Here is a tiny trained network, its code and every weight. The questions are about switching its units off for an input and a target symbol, where a switched-off unit gives its printed mean instead of its output.

import numpy as np


def w(rows, s, z=0):
    codes = np.array(rows[::2]) - 128.0
    scale = np.full(codes.shape[1], s)
    scale[-1] = z or s
    return codes * scale


def f(y):
    return y / 2 * (1 + np.tanh(0.7978845608 * (y + 0.044715 * y**3)))


def softmax(a):
    e = np.exp(a - a.max(-1, keepdims=True))
    return e / e.sum(-1, keepdims=True)


def log_softmax(a):
    a = a - a.max(-1, keepdims=True)
    return a - np.log(np.exp(a).sum(-1, keepdims=True))


def net(x, mask):
    ids = ['αγζσφψω'.index(c) for c in x.split()]
    T = len(ids)
    res = E[ids] + P[:T]
    u = 0
    for l in range(2):
        q, k, v = (res @ M[l].T for M in (Q, K, V))
        z = softmax(np.where(np.tri(T) > 0, q @ k.T / 4**0.5, -1e9)) @ v
        res = res + np.where(mask[u], z, O[l][:, -1]) @ O[l][:, :-1]
        u += 1
        y = f(res @ A[l][:, :-1].T + A[l][:, -1])
        res = res + np.where(mask[u : u + 8], y, B[l][:, -1]) @ B[l][:, :-1]
        u += 8
    return log_softmax(res[-1] @ U[:, :-1].T + U[:, -1])


Q, K, V, O, A, B = {}, {}, {}, {}, {}, {}
E = w([
[94,96,155,8],'α',
[222,149,55,130],'γ',
[249,142,149,195],'ζ',
[112,184,143,244],'σ',
[151,184,180,48],'φ',
[33,133,216,112],'ψ',
[118,198,2,97],'ω',
],0.0097)
P = w([
[173,166,254,39],'0',
[122,111,123,171],'1',
[123,109,115,169],'2',
[127,110,116,167],'3',
[125,113,122,168],'4',
[124,118,123,164],'5',
[121,116,123,174],'6',
[126,109,123,162],'7',
[128,111,123,162],'8',
[122,108,118,168],'9',
[125,104,120,167],'10',
],0.0052)
Q[0] = w([
[75,16,85,128],'0.h1',
[33,97,18,119],'0.h1',
[73,61,193,252],'0.h1',
[188,158,211,27],'0.h1',
],0.011)
K[0] = w([
[98,7,113,174],'0.h1',
[16,93,35,205],'0.h1',
[159,49,254,213],'0.h1',
[162,88,184,10],'0.h1',
],0.0099)
V[0] = w([
[129,69,91,74],'0.h1',
[145,197,195,238],'0.h1',
[139,155,169,178],'0.h1',
[156,231,252,193],'0.h1',
],0.0015)
O[0] = w([
[166,96,121,85,88],'0.h1',
[61,165,141,206,182],'0.h1',
[103,151,138,164,156],'0.h1',
[43,254,162,204,253],'0.h1',
],0.0029,0.0005)
A[0] = w([
[196,173,124,70,137],'0.n1',
[121,79,133,101,78],'0.n2',
[141,153,175,136,98],'0.n3',
[65,192,98,137,210],'0.n4',
[131,148,32,125,128],'0.n5',
[149,98,120,174,139],'0.n6',
[42,84,180,104,3],'0.n7',
[100,104,148,8,113],'0.n8',
],0.015,0.0025)
B[0] = w([
[150,74,195,94,237],'0.n1',
[161,153,97,134,116],'0.n2',
[130,155,131,165,168],'0.n3',
[106,125,169,58,220],'0.n4',
[159,189,128,82,210],'0.n5',
[118,153,153,164,178],'0.n6',
[255,141,98,123,187],'0.n7',
[47,202,152,106,252],'0.n8',
],0.02,0.0035)
Q[1] = w([
[255,104,162,151],'1.h1',
[150,137,140,159],'1.h1',
[76,139,185,184],'1.h1',
[74,187,106,193],'1.h1',
],0.019)
K[1] = w([
[215,196,250,187],'1.h1',
[136,154,140,175],'1.h1',
[63,80,120,225],'1.h1',
[57,151,14,206],'1.h1',
],0.013)
V[1] = w([
[193,199,40,64],'1.h1',
[13,63,106,57],'1.h1',
[139,240,184,159],'1.h1',
[158,254,191,173],'1.h1',
],0.0069)
O[1] = w([
[2,161,216,100,131],'1.h1',
[186,231,193,213,122],'1.h1',
[33,75,101,190,249],'1.h1',
[19,53,88,177,254],'1.h1',
],0.0063,0.0099)
A[1] = w([
[126,84,9,83,111],'1.n1',
[148,127,103,14,153],'1.n2',
[184,80,34,198,84],'1.n3',
[89,95,64,116,107],'1.n4',
[78,168,127,75,2],'1.n5',
[100,79,96,196,141],'1.n6',
[198,119,111,116,97],'1.n7',
[154,65,125,112,96],'1.n8',
],0.011,0.0054)
B[1] = w([
[123,168,117,32,164],'1.n1',
[137,124,253,152,207],'1.n2',
[154,16,122,46,219],'1.n3',
[147,173,97,82,170],'1.n4',
[223,120,31,139,240],'1.n5',
[177,154,140,238,254],'1.n6',
[162,191,79,112,139],'1.n7',
[138,155,60,120,155],'1.n8',
],0.014,0.0086)
U = w([
[150,168,8,137,156],'α',
[146,72,86,72,69],'γ',
[197,14,65,163,103],'ζ',
[159,123,105,244,100],'σ',
[13,14,159,91,254],'φ',
[155,110,105,150,97],'ψ',
[253,151,142,154,79],'ω',
],0.0044,0.0053)

Each question gives the input, a string of symbols that net reads in full, and the target symbol t.
The units are the heads (4 rows each of Q, K, V and O) and the neurons (one row each of A and B). Each row of codes is followed by its name. A weight is (code - 128) times the scale printed after its matrix; where a second scale follows, it is the last column's (O, A, B and U).
mask holds one flag per unit, layer by layer, with each layer's heads first. A switched-off unit (its flag False) gives its mean, the last column of its rows in O or B, instead of its output. The means were averaged over made-up inputs and are rounded, as every weight is.
A unit's drop is (log p(t) with every unit on - log p(t) with that unit switched off) / (log p(t) with every unit on - log p(t) with every unit switched off).
The circuit of an input: a set's keep is (log p(t) with only the set's units on - log p(t) with every unit switched off) / (log p(t) with every unit on - log p(t) with every unit switched off). Starting from the 12 units with the biggest drops (on a tie, the unit counted first), units are removed one at a time, each time the one whose removal leaves the highest keep (on an exact tie, the one counted first), for as long as the keep stays at least 0.8.
units of the circuit, in order: the units of the circuit, biggest drop first
top k neurons: the k neurons with the biggest drops, biggest first
k most important neurons of layer l: the k neurons of layer l with the biggest drops, biggest first
drop of u: that unit's drop, to one decimal
input γ σ σ φ γ, target ω: units of the circuit, in order	0.n1, 1.h1, 0.n5, 1.n2
input ζ ζ ω φ, target φ: top 4 neurons	0.n5, 1.n6, 1.n5, 0.n1
input φ α ψ ψ σ φ γ, target ζ: top 4 neurons	0.n1, 0.n8, 1.n3, 0.n4
input ζ ω α ω, target ω: top 2 neurons	1.n5, 1.n2
input ζ φ α α γ ζ, target ζ: units of the circuit, in order	1.n3, 0.n8, 0.n5, 0.n4
input α γ ζ ψ, target σ: top 3 neurons	0.n1, 0.n8, 0.n7
input ζ γ φ φ, target φ: top 3 neurons	1.n6, 1.n5, 0.n1
input φ σ ζ φ ψ ω ω α φ ζ α, target α: 2 most important neurons of layer 0	0.n5, 0.n8
input φ γ ζ α ζ γ, target ζ: units of the circuit, in order	0.n8, 1.h1, 0.n1, 1.n3
input α α γ α γ σ φ ζ ω, target ω: top 3 neurons	0.n5, 0.n4, 1.n5
input α σ φ σ α φ ζ α γ α, target α: top 2 neurons	0.n8, 1.n5
input ζ ω α γ, target γ: 3 most important neurons of layer 1	1.n1, 1.n3, 1.n6
input ζ γ γ ζ φ φ γ φ ω ψ, target γ: top 4 neurons	0.n7, 0.n1, 1.n1, 1.n3
input σ ψ ζ ω γ, target φ: 2 most important neurons of layer 1	1.n6, 1.n5
input ψ ζ σ ψ α ψ, target α: top 4 neurons	0.n7, 1.n4, 0.n8, 0.n1
input ψ ζ γ, target α: 2 most important neurons of layer 1	1.n4, 1.n1
input α α ζ, target ζ: 3 most important neurons of layer 1	1.n3, 1.n6, 1.n2
input γ φ ζ ζ ζ α ζ γ, target ω: most important neuron of layer 0	0.n1
input ψ ω ψ γ γ ζ φ γ γ, target α: 3 most important neurons of layer 1	1.n4, 1.n1, 1.n6
input α φ ζ γ, target σ: drop of 1.n6	0.6
